Below are the code and all the weights of a small trained network. Each question names an input and a class and asks about switching units off, where a switched-off unit gives its printed mean instead of its output.

import numpy as np


def w(rows, s, z=0):
    codes = np.array(rows[::2]) - 128.0
    scale = np.full(codes.shape[1], s)
    scale[-1] = z or s
    return codes * scale


def f(y):
    return np.maximum(y, 0)


def log_softmax(a):
    a = a - a.max(-1, keepdims=True)
    return a - np.log(np.exp(a).sum(-1, keepdims=True))


def net(x, mask):
    res = np.array(x, float).reshape(1, 8) / 4 @ E
    y = f(res @ A[0][:, :-1].T + A[0][:, -1])
    res = res + np.where(mask, y, B[0][:, -1]) @ B[0][:, :-1]
    return log_softmax(res[-1] @ U[:, :-1].T + U[:, -1])


A, B = {}, {}
E = w([
[128,128,127,128],'x0',
[222,40,150,27],'x1',
[127,129,127,128],'x2',
[181,51,136,254],'x3',
[35,74,235,137],'x4',
[127,129,128,127],'x5',
[129,128,128,127],'x6',
[63,38,31,112],'x7',
],0.0085)
A[0] = w([
[67,116,197,114,74],'n0',
[188,181,143,124,144],'n1',
[178,88,139,216,85],'n2',
[158,90,164,76,112],'n3',
[111,197,96,198,181],'n4',
[172,79,139,234,1],'n5',
[194,78,106,217,120],'n6',
[150,184,179,156,72],'n7',
[146,198,61,75,142],'n8',
[197,144,77,145,83],'n9',
[162,94,141,82,109],'n10',
[194,171,65,152,125],'n11',
[185,169,168,128,107],'n12',
[66,163,167,51,140],'n13',
[177,84,129,202,113],'n14',
[62,48,32,100,136],'n15',
[149,88,144,87,113],'n16',
[34,209,109,161,124],'n17',
[160,168,197,137,113],'n18',
[178,102,133,100,109],'n19',
[156,196,228,152,120],'n20',
[150,82,168,91,107],'n21',
[188,174,254,116,137],'n22',
[86,159,133,173,107],'n23',
[156,71,144,199,109],'n24',
[175,166,183,159,120],'n25',
[171,157,181,136,121],'n26',
[188,123,120,53,130],'n27',
[145,85,130,69,135],'n28',
[159,164,175,120,54],'n29',
[43,83,253,124,115],'n30',
[48,155,71,183,119],'n31',
[66,20,70,127,151],'n32',
[174,196,32,135,118],'n33',
[171,74,138,105,101],'n34',
],0.0098,0.0037)
B[0] = w([
[117,77,132,134,193],'n0',
[98,106,90,120,189],'n1',
[80,148,162,84,193],'n2',
[169,166,177,168,198],'n3',
[162,139,190,132,211],'n4',
[104,159,147,85,189],'n5',
[101,129,152,79,206],'n6',
[133,143,93,170,180],'n7',
[97,64,155,91,217],'n8',
[127,53,129,164,175],'n9',
[167,175,143,151,187],'n10',
[128,44,135,138,194],'n11',
[121,130,94,132,184],'n12',
[89,110,158,54,225],'n13',
[84,143,159,63,192],'n14',
[112,193,58,151,246],'n15',
[174,166,139,164,183],'n16',
[175,156,187,141,225],'n17',
[122,137,65,132,193],'n18',
[163,145,181,159,178],'n19',
[112,143,89,134,226],'n20',
[159,136,151,174,191],'n21',
[98,150,72,141,248],'n22',
[176,137,161,160,174],'n23',
[82,147,146,51,192],'n24',
[109,132,81,145,191],'n25',
[111,160,75,141,184],'n26',
[142,124,172,127,212],'n27',
[161,189,143,153,200],'n28',
[117,172,90,143,166],'n29',
[111,2,119,159,255],'n30',
[177,188,163,176,207],'n31',
[125,169,66,150,242],'n32',
[130,38,142,120,213],'n33',
[154,177,143,178,185],'n34',
],0.0085)
U = w([
[215,202,205,207,57],'0',
[118,195,9,171,47],'1',
[97,172,183,33,250],'2',
[142,37,139,180,123],'3',
],0.013,0.0025)

Each question gives the input, the list of numbers given to net, and the class t.
The units are the neurons (one row each of A and B). Each row of codes is followed by its name. A weight is (code - 128) times the scale printed after its matrix; where a second scale follows, it is the last column's (A, B and U).
mask holds one flag per neuron, in row order. A switched-off neuron (its flag False) gives its mean, the last column of its row in B, instead of its output. The means were averaged over made-up inputs and are rounded, as every weight is.
A unit's drop is (log p(t) with every unit on - log p(t) with that unit switched off) / (log p(t) with every unit on - log p(t) with every unit switched off).
The circuit of an input: a set's keep is (log p(t) with only the set's units on - log p(t) with every unit switched off) / (log p(t) with every unit on - log p(t) with every unit switched off). Starting from the 12 units with the biggest drops (on a tie, the unit counted first), units are removed one at a time, each time the one whose removal leaves the highest keep (on an exact tie, the one counted first), for as long as the keep stays at least 0.8.
units of the circuit, in order: the units of the circuit, biggest drop first
k most important neurons: the k neurons with the biggest drops, biggest first
drop when u is switched off: that unit's drop, to one decimal
input [-2,-3,0,-5,8,4,2,-6], class 3: units of the circuit, in order	n30
input [7,-8,-1,-6,5,-7,1,2], class 0: 2 most important neurons	n31, n17
input [-6,-7,-8,3,-8,3,-5,4], class 3: units of the circuit, in order	n33, n11
input [-2,-1,-3,5,-7,-6,2,-3], class 3: units of the circuit, in order	n11, n33
input [-7,-8,-5,2,-8,0,3,5], class 0: units of the circuit, in order	n31, n4
input [2,-5,7,-8,-1,6,3,5], class 2: 2 most important neurons	n13, n8
input [-3,5,3,-3,1,-2,1,7], class 1: 2 most important neurons	n15, n32
input [5,8,5,-7,-6,2,-2,-7], class 0: 3 most important neurons	n27, n3, n19
input [-8,3,8,-8,5,7,0,8], class 1: 2 most important neurons	n15, n32
input [-3,-3,4,2,7,3,7,-7], class 1: 2 most important neurons	n22, n20
input [-5,-8,1,6,-5,-6,-6,2], class 0: drop when n31 is switched off	0.2
input [-7,3,-8,-2,8,6,-5,2], class 3: drop when n30 is switched off	0.4
input [7,8,5,-3,8,-8,-1,3], class 0: drop when n28 is switched off	0.2
input [1,-5,0,-5,6,-8,3,0], class 3: units of the circuit, in order	n30
